Each row is followed by its class.
[-20  18   0  18  17   9  26  -3   9  -5  16  34   3  18  -4  -8   8  -2
 -12  11  14  -4  16  18  -8 -18  17   0   8  -5  11  -1   4 -20 -15]
Kanet
[ -1   8  -5  23  16 -13  -4  18 -10  -7  24  10  -3 -12 -12  -6   9  12
 -20   9 -13 -14   6  24 -11  15  21  -7  -2   1  31   9  -3 -40   9]
Tep
[ 41 -28 -42  -1  -5  28 -26  59   8   1 -24  -1 -14 -32  -3  54 -18  23
 -12  21  -5 -25  -1   2 -24   8  46   3  -8  31 -71 -29  18 -32  48]
zoko
[-14  16  17  12  40 -49   3  20 -17  -2   3 -16  13  -2 -25 -18  -5  19
  -3 -14  18  14 -60  10  18 -12 -59  -9  10 -19  73  15 -10  16   4]
dobu
[ 44 -18 -32 -11 -22  36 -19  29  -7  29   5  13 -24 -65  16   7  12  -4
   0  26   3  -2  19  11  -1  52   6   0 -29  10 -26  -1  44 -14  37]
dobu
[-50   4  12 -15  12 -10  18   4 -23 -20 -76  -3  22  59 -17  24 -31  20
  20  45   3 -11  26 -31  51 -35  21   4  19   0  -8  20 -22   2  38]
sodi
[ 24 -25   7   9 -19  37 -21  48 -31   4 -20  10  -3 -25  -5  23  10  11
  -3  64 -37   4  37 -22  16  27  13   6  18   9   2   4  19   0  42]
sodi
[ -8  -7   0  10   4  25  18  49 -24   0  -8   3 -13  -8   0   4  -6   1
  11  43  -8  13 -17 -14   6 -13  23  12   8 -26   7  13  13  15  47]
rusit
[ 13 -29 -10 -21 -40  74   6  36  -3  -6 -40   5 -21 -16  44  33   9 -14
  17  56 -28 -16  38 -39   8  -2  50  21  10  15 -57   2  17  22  31]
suvar
[  6   2  -2 -15 -22  47 -15  43  -6  -9 -19   3  -7   9  30  21  -7 -11
   5  18   1  -9  54   5 -16   3   7   2  -5  20 -30  -9   0  22   5]
bomi
[  0  15   3   1 -20  36 -16   3  -1   9  46  29 -18 -31  30 -32  17 -28
 -14   4 -14 -10  76  18   0  60  -3   4   2 -12   2  -1  21 -18 -27]
gegez
[ -8   7 -37  27   3  11  27  22   5 -30  -1  -6  -2  -4   3  25   4  21
 -39  14 -11 -19 -19  38 -37 -30  69  -2  -4  28   3 -15 -15 -41  -8]
Tep
[  1  -9  10   5   7   8  -1  32 -22  -3  -7   1  -8  -9  -4   9  -2   1
  18  44 -20   2  11 -28  25   3  26   6  17 -18  15  28   7  -6  60]
Tep
[ 10  -9  -2 -14  30  -8 -19  45 -39  10   6 -20 -27 -12 -15 -14 -18  -3
  37  26  -1  29 -34 -18  24  40 -47 -23  -4 -34  52  43  17   3  53]
Tep
[ 25   6  -5   5 -18  44  -9  12 -22  17  41   9 -26 -51  28 -20  22 -42
  13   5  -3  16  -5  24 -22  63 -49  -2 -38 -35  25   5  38  21  -1]
dobu
[-10  10 -28  -9  15 -25   5 -22  12   7   6  -8   3   7   2   8  -7 -10
   6 -13  20 -17 -15  11 -16   6  -3  -8 -18 -11 -16  -6   4 -18 -15]
zoko
[ 19   0   9 -13  -1   7 -19  26  -9  17   7   8  -3 -27   8  -1  14  -4
   6  -3   9  -4  23   5   3  30 -40  -5   7   5  18   1  15  18  17]
dobu
[-18  -7 -37  23 -10  -2  35 -32  11  -9   2  -5 -12 -29  22  23  42  -7
 -43  20 -27   0 -11  44 -22   7  50 -10 -45  23   7  -3   7 -20 -71]
liko
[-14   4   8  11  11 -10   6 -15   4  -8  15 -17  -6 -14  20   3  41 -20
 -19 -38 -17  21 -37  47 -40  22 -30 -29 -34  -3  41  -1   9  25 -79]
liko
[ 35  -1 -36 -33 -29  63 -10  -4  26  10  24  12 -26 -35  41   1  16 -25
   2 -31  14 -15  20   8 -48  22  10   6  -5  25 -51 -40  23  -4 -10]
suvar
[  6  11 -13  -8  27 -20 -16 -31  10  39  39  18 -21 -29 -11 -42  25 -15
  18 -13   9  17  -5  22  11  65 -43 -18 -35 -41   7  24  30 -17  -4]
Bepud
[ -7  -3 -19   4  25 -27   3 -17   9  -1  -2  -1 -17 -26  -9   4   9   0
 -12 -32  13  19 -68  40 -24  21  11 -22 -49  -9   9  -5  19 -14 -26]
liko
[-23   5 -41   4  19  -4  34  12   6 -16 -31 -22  -6  17  -8  23  -4  24
  -7  25   2  11 -50  19  -5 -53  11  -6   9   7  -7  -4 -22   2  -9]
Bepud
[  4  11  -6 -13 -18  28  -1 -20 -10  13  44 -13 -12  -5  35 -32  19 -39
   8 -50   0   6  10  37 -47  26 -49 -12 -41 -13   2  -7  20  20 -54]
rusit
[ 16   4  -6   9  -6  28  -3  40 -18 -15  23  -9 -11  -4   3   8   4   0
  -5  15 -22  -5  34   4  -2  -2 -12   0  19  13  34   6  -6 -15  18]
Tep
[ 11 -18 -21  -4   9 -13 -24  22   6  21 -15  -7   2 -16   0  22  -3  14
  -4  19 -13 -16   7   1   4  37  11 -15 -21  10 -33   1  19 -25  12]
zoko
[-25  10  -2 -17 -16  38  21  -3  -9 -19 -27  -6  -4  41  23  12  10 -19
  20  26 -17 -14  59  -2   6 -27 -19   3   7  -5 -19  18 -15  29 -22]
Bepud
[ -9   9  -1   1  16 -23  -6  -9 -18   4  17 -15   1  13  -4  -5  -9 -18
  14   3  -3  -9  -5  -2   4  16 -56  -6 -11 -31  24  19  -2  -4 -15]
zoko
[ 22   3 -17   4  21   5 -18  42  10  -4   0 -21  -6 -24  -4  15   5   7
   0 -19  26  29 -81  21 -47  -9  -9 -10  -3  -3   4 -21  17  27   8]
bomi
[ 19 -21 -14 -30  35 -51 -34 -24  -2  27   3 -44  -2 -19  -8   4  -8  -6
  40 -46  14  14 -74 -13  -7  19 -64 -21 -34 -33  -6  14  26  10   3]
zoko
[-16 -11 -16  -9  11  -4  13   8 -16 -12 -34 -11  15   7  -1  30 -11  29
  -9  45 -15 -17  60 -15  48 -32  32  -2  13  48 -22   2 -15 -23  10]
munu
[-30  16  43 -27  -7  -8  -1  -6  -4 -23 -30  -2  12  44   3  -7 -34  -9
  32 -12  13  -7  43 -53  36 -51  -5  32  56 -24 -18   2 -15  35  31]
gegez
[ -8  -8  18  43  46 -26  17  45   5 -10 -21  20  14  -4 -44  11   0  47
 -20  41   3  21 -63 -15  18 -48  54   5  33 -10  16   9  10 -15  48]
Kanet
[-18  19 -40  36   3  43  30  54 -12 -18  16  11 -19 -16  18  17  10  -4
 -30  72 -12   1   2  37 -17   9  26   1 -10   0  43   3 -10 -11 -19]
bomi
[ 50   5 -29 -29 -17  55 -30  19  11  22  26  -6 -25 -52  33  -8   8 -29
  20 -61  32  26 -34  35 -52  60 -52 -16 -42  -6 -29 -29  46  23   6]
dobu
[  1   1 -15 -17   6 -38   5 -32   8  -3 -29 -14  23  11 -14  10 -12  25
 -10 -12  16 -20  22  -4  17 -52  47   3  -3  42 -60 -20   2 -30   2]
munu
[-19 -13 -22  -9  27 -26  -2  28  -1 -11 -38 -10 -16 -22  -8  19 -29  26
   0  13  19  20 -65   2   9  -4  34 -12   3  -8 -17  -1  11  -5  28]
gegez
[-42  23  32  -5  -8 -24  10 -50   9   4  -7  49  24  35   2 -32  -5   3
  -9  16  -8 -66 103 -34  45 -25  49  38  21   4 -25   8 -24 -38   5]
suvar
[ 21 -13  -2   1   6  -6 -31  23  -9   7   6   0  -9 -36   4   9   3   1
  -7   0  -2   8 -18  14 -29  21  -7  -8 -21   3   2  -6  13   9   0]
bomi
[  3  -2  23 -25 -20   0 -20 -19 -25  11  13  18  -1  14  -1 -29 -14 -11
  11 -13  -3 -34 101 -15  21   8 -21  15 -12   3 -22  14   5 -12  15]
rusit
[-23  29   7  -8   3 -31  13 -13  -1   7 -20  21  13  26 -18 -23 -28   6
   5   6  35 -24  25   0  39 -13  11  13  -8 -12  -8  10   1 -24  34]
dobu
[  7   4  15  -6   9 -20 -27   4   3   6  -8   3  13   1  -8   3   2  10
  -1  -3   6 -12  38 -10  11  -4  -9   7   5  14  -3   1  -3   7  12]
bomi
[ -1  16  33 -14 -10  44 -19  17 -10  -8  15  17  -1  23  13 -20   2  -8
  19  -9  -6  -5  69 -12   7  -1 -45   1  31 -12 -16  17   1  12  -8]
Tad
[-17   5  11 -29   8 -23  11  12  -2 -18 -63 -25  22  39  -5  27 -25  21
  14 -22  34 -15 -13 -12  10 -67 -13   3  27  25 -12 -12 -21  35  21]
dobu
[ 21 -10  20  -5  -5  41 -24  59 -28   0   1   1   1 -16  17  15  14   1
  -2  30 -35  -4  73  -7   9  19  -9 -12  22  28  -7   0  16  14   9]
munu
[-60  20  -5  -2   9 -45  39 -27  -2 -26 -59 -23  27  87 -13  19 -41   6
   9  24  15 -42   1 -13  26 -76  34  12  -2 -12 -34  13 -28 -15  -5]
zoko
[-19  16  -3   0  -8   9  20  -1   8 -20 -15   3   7  28   4   1  -8  19
 -10   3   4  -6   6   7  -4 -54  28   2  17   9 -43  -1 -11 -12 -19]
Tad
[ 14 -15 -29   2   0  22  17  78   9 -17 -59 -13   5 -20   2  65  -2  47
 -28  32   9 -13 -26   8  -9 -53  55   3  39  60 -20 -32  -9  11  39]
dobu
[  0  24  18   0  11  17 -21  29 -14  11  10  22   0  14 -16 -28 -14  -7
  16 -14  17  16  -2   9  -3  42 -27  -7   4 -34  17  -5  15  -3  30]
sodi
[ 10   1   8   7  22 -29 -11   6 -14   6   8  -5  13 -15 -21  -8   3  16
  -9   7  -3   3  -1  -1  12 -12   7  -8   9   9  -2  -3  15 -14   8]
munu
[-14 -20 -19   5  13 -30  -3  19  10 -21 -37  -9   5 -25  -6  36  -8  46
 -37  15  -9  -7 -15   3   3 -28  58   2  24  41 -27 -19  -9 -16   2]
gegez
[ -2   0 -14  -6 -23  14   4 -27  17 -19 -10  13  -5   0  13  24   9  -4
 -25 -30  -4 -25  51  29 -21  -8  37   5 -28  38 -39 -24  -2 -24 -34]
liko
[-17  -6  14 -17  36 -42  -3  11  -3   1 -29 -14  -5  10 -20   9  -8  10
  17 -23  21  22 -55   0   7 -10 -19 -21   1 -14  29   9   6  18   6]
liko
[  1  -7  25  14  19  -9 -26  14 -17  11  31  22  -4 -34  -4 -23  18  18
 -12  12 -29   8  15   8  12  37 -29 -18   4 -12  19  29   9 -16 -17]
Tad
[ 10   3 -17  10   8  23   1  38  20  -6   3  -5  -5 -22   8  10  23  13
 -19  -1  -4   3 -46  11 -31 -12  14  -2  19  15   1 -23  13   4  -4]
suvar
[-46  -1  21 -15  15 -20  34 -16  -6 -23 -54  -3  22  67  -3  21 -16   9
  13  19  11  -9  19 -21  25 -75   8  -3  20   9  -8  21 -18  18  -9]
Kanet
[-10 -12  12 -12 -10  -4  -5 -17  -2  -9 -14   0   5  -3  21   5  15   0
 -10   2 -24 -27  28 -12  -4  -8   4   4  -1  24 -13   0  -5   9 -28]
suvar
[-42  25  73 -17   6 -47   7 -54  -3   4 -37  22  39  86 -10 -37 -21  -7
  22 -27  17 -17  62 -30  55 -32 -34   7  -2 -18 -12  35 -17  11 -14]
Kanet
[-13  17 -28  -1   6  25  14  12  20  -2  -4  17 -11  -5  10  -4   4   3
  -7  12  13 -14  -8  12  -7   1  37   4  -4   5 -22 -13  12 -23   8]
suvar
[ 17 -20 -18  -4  -4  22 -12  33  -3   8 -19   7 -11 -19   2  32 -15  -3
  23  45  -6 -10   7 -32   9  19  34  13  -3 -19 -48   3  25 -12  61]
zoko
[-11 -12  -5  -9   4 -29  10  -2  11  -5 -45 -20   9   5  -3  12  -5  26
  -9  11   1  -7 -49 -17   7 -48  40   2   9  21 -27  -6   2   1   8]
suvar
[ 51  -3 -49  -7 -24  88  -6  33   9  23  31  27 -42 -85  35   8  13 -33
  13   9  17  17  -9  17 -33  69  15  11 -35 -16 -34 -25  49   0  49]
dobu
[ -4   1  32 -15  -9  20  -6 -25 -13 -13   2  22   0  33   5 -14 -13 -24
  20 -15   4  -8  59 -11   1 -11 -28   3 -14  -9 -21  12  11   8  -7]
Kanet
[  8   3 -17 -15  17 -21  -2 -39   4 -14  11 -25   9 -15   4   3   3  -1
  -7 -60  17   5 -34  26 -40 -24  -6 -15 -25  24 -29 -29   5   2 -42]
munu
[-31  11  14  14  33 -14  26  23 -21 -19 -25  -3  17  13 -13   8 -11  13
   6  45  -3   7 -15 -19  30 -41  33   3  25 -14  12  10  -5   7  27]
munu
[ -6   2 -13  24  11  -9  -1  14   2   4  16  -6   5 -11  10  11  19  -3
 -24  16 -22 -16   0  27 -17  33   0 -15 -17  -1   8   1   5 -16 -36]
zoko
[-33  10 -17   1  11 -16  41  27  -8 -16 -60 -16   8  20  -7  21 -26  21
  -2  39  25   0 -59   9  17 -50  35  -3  -5  -3   3   9  -4   6  26]
dobu
[-33  29  55   8  29 -32   4  19 -12 -20  -6  -7  18  44 -13 -28   5   0
  10 -16   6  -4 -39 -13   5 -41 -47   1  39 -30  58  16 -12  36 -10]
suvar
[-41  -5 -27  15  21 -10  28  -5  -1  -5  -3  -2 -16 -43  19   7  13  -2
  -6  50 -12  23 -43   2  19  22  44  -3  -8 -31  16  20  13  -3 -10]
gegez
[  9 -19 -30  -2  -2 -14  -8  -7  11  -2   1 -19 -12 -54  13  12  12  11
 -21  -4  -4  18 -37  10 -12   6  27  -4  -3  14 -26 -14  22  -6 -17]
gegez
[-32   6  13  -2  16 -29   6  -9   2   1 -29  20   5  23 -20   3   1  13
  -6  18  -2 -19  54  -3  49   2  25   0  -5   5   4  22  -1 -28   8]
liko
[ 15   1  17 -22  17 -21 -32   1   3  13   7  -7   0  -5 -14 -27  -7   8
  14 -34  13   4 -18 -23  14   0 -49   0  18  -2   7  -4  10   4  21]
suvar
[-48   3  26   2  12 -41  15 -34 -24 -11 -22  -1  32  32  -5   4  14   7
  -3  22 -17 -12  31 -13  25 -10 -11  -4  21   3  44  20 -29  11 -33]
sodi
[ 11   3  18 -11 -23  47 -25  34   3  -6  -5  52  -4   9   3   0 -17  23
 -12  11  -6 -35 114  -8  15   1  30  14  33  31 -71  -7  -6 -35  29]
Tad
[-10  16  -9   9  -6  33   7  19   9  -5   4  22 -14   0  13   2  11  -9
 -20  -4  -4  -7  31  40 -16  27  25  -8 -21   8  -1 -12   9 -20 -23]
liko
[-37  21   8 -18  31 -64  19 -22   0 -15 -39  -9  42  51 -27   4 -22  36
  -6  -7  26 -23  26 -14  39 -69  12  -1  34  34  -7   3 -31 -17  -7]
munu
[-20  -5  17  35  43 -68  15  29 -24  -3 -19 -13  12 -29 -21   8  13  33
 -26  16   1   9 -95  29   8 -10 -16 -20  -4  -9  79  18  -9  12  -8]
dobu
[ 29 -13 -19   5   3  21 -12  54 -12   8   1  -5  -9 -47   0  17   9  19
 -13  24  -7   9 -10   8   6  21 -22  -3   7  18  22  -3  13   2  29]
dobu
[  7 -34 -32 -19  17 -24 -18   9   4   2 -23 -33 -12 -49   2  27  -7  29
  -5   3  -2  27 -43 -10  16   5   3 -11   8  22 -16  -6  10   0   9]
gegez
